Below is a small trained network, with its code and all its weights. Each question gives an input and a class and asks what happens when units are switched off, that is, made to give their printed mean instead of their output.

import numpy as np


def w(rows, s, z=0):
    codes = np.array(rows[::2]) - 128.0
    scale = np.full(codes.shape[1], s)
    scale[-1] = z or s
    return codes * scale


def norm(h):
    return h / np.sqrt((h * h).mean(-1, keepdims=True) + 1e-5)


def f(y):
    return np.maximum(y, 0)


def log_softmax(a):
    a = a - a.max(-1, keepdims=True)
    return a - np.log(np.exp(a).sum(-1, keepdims=True))


def net(x, mask):
    res = np.array(x, float).reshape(1, 7) / 4 @ E
    u = 0
    for l in range(3):
        y = f(norm(res) @ A[l][:, :-1].T + A[l][:, -1])
        res = res + np.where(mask[u : u + 9], y, B[l][:, -1]) @ B[l][:, :-1]
        u += 9
    return log_softmax(norm(res)[-1] @ U[:, :-1].T + U[:, -1])


A, B = {}, {}
E = w([
[130,126,132,130,126],'x0',
[126,130,123,124,131],'x1',
[254,207,104,177,202],'x2',
[134,115,214,60,233],'x3',
[130,124,133,131,124],'x4',
[128,129,126,126,130],'x5',
[184,136,143,8,50],'x6',
],0.0076)
A[0] = w([
[75,151,216,219,248,101],'L0N1',
[19,86,171,121,152,106],'L0N2',
[81,139,133,237,162,2],'L0N3',
[145,132,118,89,182,122],'L0N4',
[97,99,222,73,255,63],'L0N5',
[199,162,128,132,194,66],'L0N6',
[99,154,121,198,117,103],'L0N7',
[41,154,152,201,153,42],'L0N8',
[113,170,147,123,106,73],'L0N9',
],0.0092,0.0064)
B[0] = w([
[165,87,111,45,203,253],'L0N1',
[85,87,170,156,132,214],'L0N2',
[189,66,78,95,139,175],'L0N3',
[120,122,165,120,110,174],'L0N4',
[128,178,244,53,171,236],'L0N5',
[104,138,218,213,106,192],'L0N6',
[159,126,88,108,108,174],'L0N7',
[130,27,49,80,160,175],'L0N8',
[131,109,128,133,112,128],'L0N9',
],0.011,0.006)
A[1] = w([
[187,153,171,58,41,99],'L1N1',
[134,147,169,154,104,49],'L1N2',
[184,157,153,164,154,61],'L1N3',
[167,69,107,57,177,252],'L1N4',
[130,97,3,252,61,159],'L1N5',
[73,80,133,98,93,71],'L1N6',
[212,178,116,126,134,121],'L1N7',
[118,175,33,128,48,69],'L1N8',
[126,162,166,90,132,153],'L1N9',
],0.012,0.0044)
B[1] = w([
[152,74,45,115,242,216],'L1N1',
[145,65,94,110,113,137],'L1N2',
[91,102,118,172,109,159],'L1N3',
[180,144,71,175,8,254],'L1N4',
[192,152,214,24,103,221],'L1N5',
[60,144,108,201,138,173],'L1N6',
[46,137,117,201,96,179],'L1N7',
[153,164,193,101,151,182],'L1N8',
[143,134,84,109,80,188],'L1N9',
],0.011,0.0097)
A[2] = w([
[68,146,129,127,127,37],'L2N1',
[147,176,160,195,130,155],'L2N2',
[171,98,45,115,185,96],'L2N3',
[65,91,126,131,119,49],'L2N4',
[122,111,132,125,88,113],'L2N5',
[147,133,114,143,154,203],'L2N6',
[122,136,166,103,168,2],'L2N7',
[146,131,164,252,80,117],'L2N8',
[126,145,144,98,159,57],'L2N9',
],0.02,0.0038)
B[2] = w([
[107,184,201,243,143,143],'L2N1',
[14,134,120,169,121,172],'L2N2',
[157,78,27,163,101,245],'L2N3',
[97,193,64,175,174,166],'L2N4',
[141,90,164,193,198,160],'L2N5',
[82,95,73,54,111,170],'L2N6',
[170,254,134,73,53,161],'L2N7',
[27,116,166,152,179,194],'L2N8',
[197,131,163,204,48,161],'L2N9',
],0.0086,0.011)
U = w([
[223,180,244,66,98,210],'0',
[174,60,39,134,139,125],'1',
[4,159,174,215,148,10],'2',
],0.015,0.0014)

Each question gives the input, the list of numbers given to net, and the class t.
The units are the neurons (one row each of A and B). Each row of codes is followed by its name. A weight is (code - 128) times the scale printed after its matrix; where a second scale follows, it is the last column's (A, B and U).
mask holds one flag per neuron, layer by layer. A switched-off neuron (its flag False) gives its mean, the last column of its row in B, instead of its output. The means were averaged over made-up inputs and are rounded, as every weight is.
A unit's drop is (log p(t) with every unit on - log p(t) with that unit switched off) / (log p(t) with every unit on - log p(t) with every unit switched off).
The circuit of an input: a set's keep is (log p(t) with only the set's units on - log p(t) with every unit switched off) / (log p(t) with every unit on - log p(t) with every unit switched off). Starting from the 12 units with the biggest drops (on a tie, the unit counted first), units are removed one at a time, each time the one whose removal leaves the highest keep (on an exact tie, the one counted first), for as long as the keep stays at least 0.8.
units of the circuit, in order: the units of the circuit, biggest drop first
k most important neurons: the k neurons with the biggest drops, biggest first
k most important neurons of layer l: the k neurons of layer l with the biggest drops, biggest first
drop of u: that unit's drop, to one decimal
input [8,0,3,-8,1,-5,8], class 0: units of the circuit, in order -> L0N5; L1N5; L0N1
input [6,-4,1,-7,4,5,0], class 0: units of the circuit, in order -> L1N5
input [7,-3,4,-8,-6,2,8], class 0: units of the circuit, in order -> L0N5; L1N5; L0N1
input [-7,-3,-7,-7,2,-1,-2], class 0: units of the circuit, in order -> L1N5; L0N5; L0N1
input [-5,-8,8,1,-2,-1,-7], class 2: 3 most important neurons -> L0N6; L1N1; L2N8
input [-5,5,-2,-4,-7,6,-4], class 0: units of the circuit, in order -> L1N5; L0N5
input [-7,3,5,-6,-4,-7,3], class 0: 2 most important neurons -> L0N5; L1N5
input [7,-7,-6,-7,5,4,4], class 0: 3 most important neurons -> L0N5; L1N5; L0N1
input [3,-3,-6,4,0,4,-8], class 1: 2 most important neurons of layer 0 -> L0N1; L0N8
input [6,-2,6,1,8,5,6], class 1: 2 most important neurons -> L1N1; L1N2
input [-4,-3,7,-5,4,-6,-1], class 2: 2 most important neurons -> L1N7; L2N2
input [3,1,-3,4,-8,-4,7], class 1: 2 most important neurons -> L1N1; L1N5
input [3,7,5,-7,-1,0,-6], class 0: 2 most important neurons -> L1N5; L1N1
input [-5,5,-3,5,-2,3,2], class 0: units of the circuit, in order -> L0N5
input [-2,-3,5,-8,0,7,5], class 0: 3 most important neurons -> L0N5; L1N5; L0N1
input [-3,-8,7,-7,1,0,2], class 0: 3 most important neurons -> L1N5; L0N5; L0N1
input [-1,4,7,5,-7,5,-3], class 2: 2 most important neurons -> L0N6; L1N5
input [8,1,8,0,-6,-4,-7], class 2: 2 most important neurons of layer 1 -> L1N1; L1N7
input [6,2,-5,3,-1,4,-1], class 2: drop of L1N5 -> 0.9
input [0,3,8,-6,4,5,5], class 2: drop of L1N7 -> 1.4
